Below are the code and all the weights of a small trained network. Each question names an input and a target symbol and asks about switching units off, where a switched-off unit gives its printed mean instead of its output.

import numpy as np


def w(rows, s, z=0):
    codes = np.array(rows[::2]) - 128.0
    scale = np.full(codes.shape[1], s)
    scale[-1] = z or s
    return codes * scale


def f(y):
    return y / 2 * (1 + np.tanh(0.7978845608 * (y + 0.044715 * y**3)))


def softmax(a):
    e = np.exp(a - a.max(-1, keepdims=True))
    return e / e.sum(-1, keepdims=True)


def log_softmax(a):
    a = a - a.max(-1, keepdims=True)
    return a - np.log(np.exp(a).sum(-1, keepdims=True))


def net(x, mask):
    ids = ['αεζθλξτφψ'.index(c) for c in x.split()]
    T = len(ids)
    res = E[ids] + P[:T]
    u = 0
    for l in range(2):
        q, k, v = (res @ M[l].T for M in (Q, K, V))
        z = softmax(np.where(np.tri(T) > 0, q @ k.T / 4**0.5, -1e9)) @ v
        res = res + np.where(mask[u], z, O[l][:, -1]) @ O[l][:, :-1]
        u += 1
        y = f(res @ A[l][:, :-1].T + A[l][:, -1])
        res = res + np.where(mask[u : u + 8], y, B[l][:, -1]) @ B[l][:, :-1]
        u += 8
    return log_softmax(res[-1] @ U[:, :-1].T + U[:, -1])


Q, K, V, O, A, B = {}, {}, {}, {}, {}, {}
E = w([
[156,155,159,54],'α',
[105,125,12,159],'ε',
[154,206,146,156],'ζ',
[117,100,128,176],'θ',
[153,107,250,153],'λ',
[92,174,229,54],'ξ',
[198,27,82,169],'τ',
[86,106,167,17],'φ',
[12,168,107,97],'ψ',
],0.014)
P = w([
[40,90,162,255],'0',
[75,111,140,217],'1',
[93,134,125,184],'2',
[99,136,110,151],'3',
[112,154,95,130],'4',
[118,166,86,110],'5',
[123,173,80,88],'6',
[136,180,71,80],'7',
[139,196,69,69],'8',
],0.0081)
Q[0] = w([
[252,120,205,147],'0.h1',
[149,102,198,157],'0.h1',
[178,103,47,184],'0.h1',
[134,152,114,2],'0.h1',
],0.0095)
K[0] = w([
[236,50,255,114],'0.h1',
[144,102,226,115],'0.h1',
[131,95,47,139],'0.h1',
[118,145,110,30],'0.h1',
],0.0097)
V[0] = w([
[2,226,152,149],'0.h1',
[93,93,126,156],'0.h1',
[129,54,124,189],'0.h1',
[76,148,171,198],'0.h1',
],0.0077)
O[0] = w([
[3,147,76,172,222],'0.h1',
[97,151,89,48,191],'0.h1',
[166,186,79,45,210],'0.h1',
[137,171,60,118,253],'0.h1',
],0.0062,0.0033)
A[0] = w([
[58,167,88,151,142],'0.n1',
[121,132,172,204,73],'0.n2',
[151,173,2,60,254],'0.n3',
[101,138,66,29,39],'0.n4',
[148,140,70,45,19],'0.n5',
[58,145,105,71,111],'0.n6',
[106,96,151,198,130],'0.n7',
[107,39,94,182,184],'0.n8',
],0.011,0.0032)
B[0] = w([
[222,164,106,89,215],'0.n1',
[254,123,159,78,131],'0.n2',
[157,80,157,185,254],'0.n3',
[198,68,170,57,163],'0.n4',
[224,152,209,101,141],'0.n5',
[144,149,135,45,187],'0.n6',
[124,75,163,100,131],'0.n7',
[110,84,123,220,157],'0.n8',
],0.0079,0.0082)
Q[1] = w([
[152,119,22,254],'1.h1',
[104,144,161,207],'1.h1',
[138,76,134,136],'1.h1',
[144,49,153,189],'1.h1',
],0.0097)
K[1] = w([
[157,87,75,254],'1.h1',
[91,112,192,132],'1.h1',
[109,142,166,223],'1.h1',
[148,114,216,238],'1.h1',
],0.0093)
V[1] = w([
[144,209,236,135],'1.h1',
[6,159,171,147],'1.h1',
[170,170,76,254],'1.h1',
[123,83,184,140],'1.h1',
],0.0061)
O[1] = w([
[20,230,189,194,100],'1.h1',
[101,186,250,92,2],'1.h1',
[216,136,138,200,133],'1.h1',
[67,1,169,161,121],'1.h1',
],0.0047)
A[1] = w([
[209,100,153,102,3],'1.n1',
[88,103,94,151,188],'1.n2',
[80,205,58,114,225],'1.n3',
[144,125,84,199,153],'1.n4',
[183,161,35,121,190],'1.n5',
[234,45,93,146,144],'1.n6',
[123,67,254,132,174],'1.n7',
[106,69,149,155,117],'1.n8',
],0.0076,0.005)
B[1] = w([
[120,254,102,69,146],'1.n1',
[109,46,102,101,138],'1.n2',
[194,85,49,127,167],'1.n3',
[75,95,66,163,183],'1.n4',
[101,112,219,167,211],'1.n5',
[78,197,116,125,252],'1.n6',
[111,118,185,148,153],'1.n7',
[140,133,147,165,132],'1.n8',
],0.0085,0.012)
U = w([
[134,96,126,116,53],'α',
[161,75,138,119,126],'ε',
[212,189,118,157,120],'ζ',
[85,21,72,152,187],'θ',
[158,79,228,160,253],'λ',
[81,254,116,87,33],'ξ',
[128,136,141,103,116],'τ',
[49,45,111,73,139],'φ',
[218,64,77,75,139],'ψ',
],0.0092,0.0044)

Each question gives the input, a string of symbols that net reads in full, and the target symbol t.
The units are the heads (4 rows each of Q, K, V and O) and the neurons (one row each of A and B). Each row of codes is followed by its name. A weight is (code - 128) times the scale printed after its matrix; where a second scale follows, it is the last column's (O, A, B and U).
mask holds one flag per unit, layer by layer, with each layer's heads first. A switched-off unit (its flag False) gives its mean, the last column of its rows in O or B, instead of its output. The means were averaged over made-up inputs and are rounded, as every weight is.
A unit's drop is (log p(t) with every unit on - log p(t) with that unit switched off) / (log p(t) with every unit on - log p(t) with every unit switched off).
The circuit of an input: a set's keep is (log p(t) with only the set's units on - log p(t) with every unit switched off) / (log p(t) with every unit on - log p(t) with every unit switched off). Starting from the 12 units with the biggest drops (on a tie, the unit counted first), units are removed one at a time, each time the one whose removal leaves the highest keep (on an exact tie, the one counted first), for as long as the keep stays at least 0.8.
circuit, biggest first: the units of the circuit, biggest drop first
unit that matters most: the unit with the biggest drop
top k neurons: the k neurons with the biggest drops, biggest first
top k neurons in layer l: the k neurons of layer l with the biggest drops, biggest first
drop of u: that unit's drop, to one decimal
input ζ λ ξ λ τ λ λ τ α, target λ: unit that matters most -> 1.n6
input λ ψ ξ λ λ ψ λ φ, target ψ: circuit, biggest first -> 1.n6; 0.n6
input ε θ λ λ ε ψ, target ψ: circuit, biggest first -> 0.n1; 1.n3; 1.n6
input θ τ ε λ τ λ ψ τ, target ξ: circuit, biggest first -> 1.n6; 1.n1; 0.h1
input λ ε λ ψ λ α θ ε, target ζ: circuit, biggest first -> 1.h1; 0.n1; 1.n6
input τ ζ λ τ ε τ ε τ, target ξ: circuit, biggest first -> 1.n6; 0.h1; 1.n1
input α ζ τ ξ τ ζ τ λ φ, target φ: circuit, biggest first -> 1.h1; 0.n4
input τ θ ψ φ, target ψ: top 3 neurons in layer 1 -> 1.n6; 1.n5; 1.n3
input ε ε ε ε, target ξ: top 4 neurons -> 1.n6; 1.n1; 0.n1; 0.n4
input λ ζ ξ λ ε ζ τ τ, target ζ: circuit, biggest first -> 1.n6; 1.h1; 0.n3
input ζ ψ τ λ ψ τ ξ, target ψ: top 2 neurons -> 0.n1; 1.n3
input ψ φ ε τ φ λ ε, target ζ: top 2 neurons -> 0.n1; 0.n5
input α λ τ ζ λ ε α, target λ: top 2 neurons -> 1.n6; 0.n1
input λ ξ λ ζ φ ψ τ, target θ: top 3 neurons -> 1.n4; 0.n1; 0.n8
input ζ λ ψ, target ψ: top neuron in layer 1 -> 1.n3
input ε ε τ τ ε, target ξ: top 2 neurons -> 1.n6; 1.n1
input τ λ λ τ, target ζ: top 2 neurons in layer 1 -> 1.n1; 1.n6
input ψ ε α, target ψ: top 2 neurons in layer 0 -> 0.n1; 0.n6
input ζ λ λ ξ ε λ λ ψ τ, target θ: top 2 neurons -> 0.n1; 1.n4
input θ τ τ λ λ λ λ φ, target φ: top neuron in layer 1 -> 1.n5
input λ ψ α, target ψ: top 3 neurons in layer 1 -> 1.n6; 1.n3; 1.n7
input ψ ζ ξ, target ψ: drop of 0.n6 -> 0.6
input τ λ ε ε ε ψ ε θ, target θ: drop of 1.n4 -> 0.2
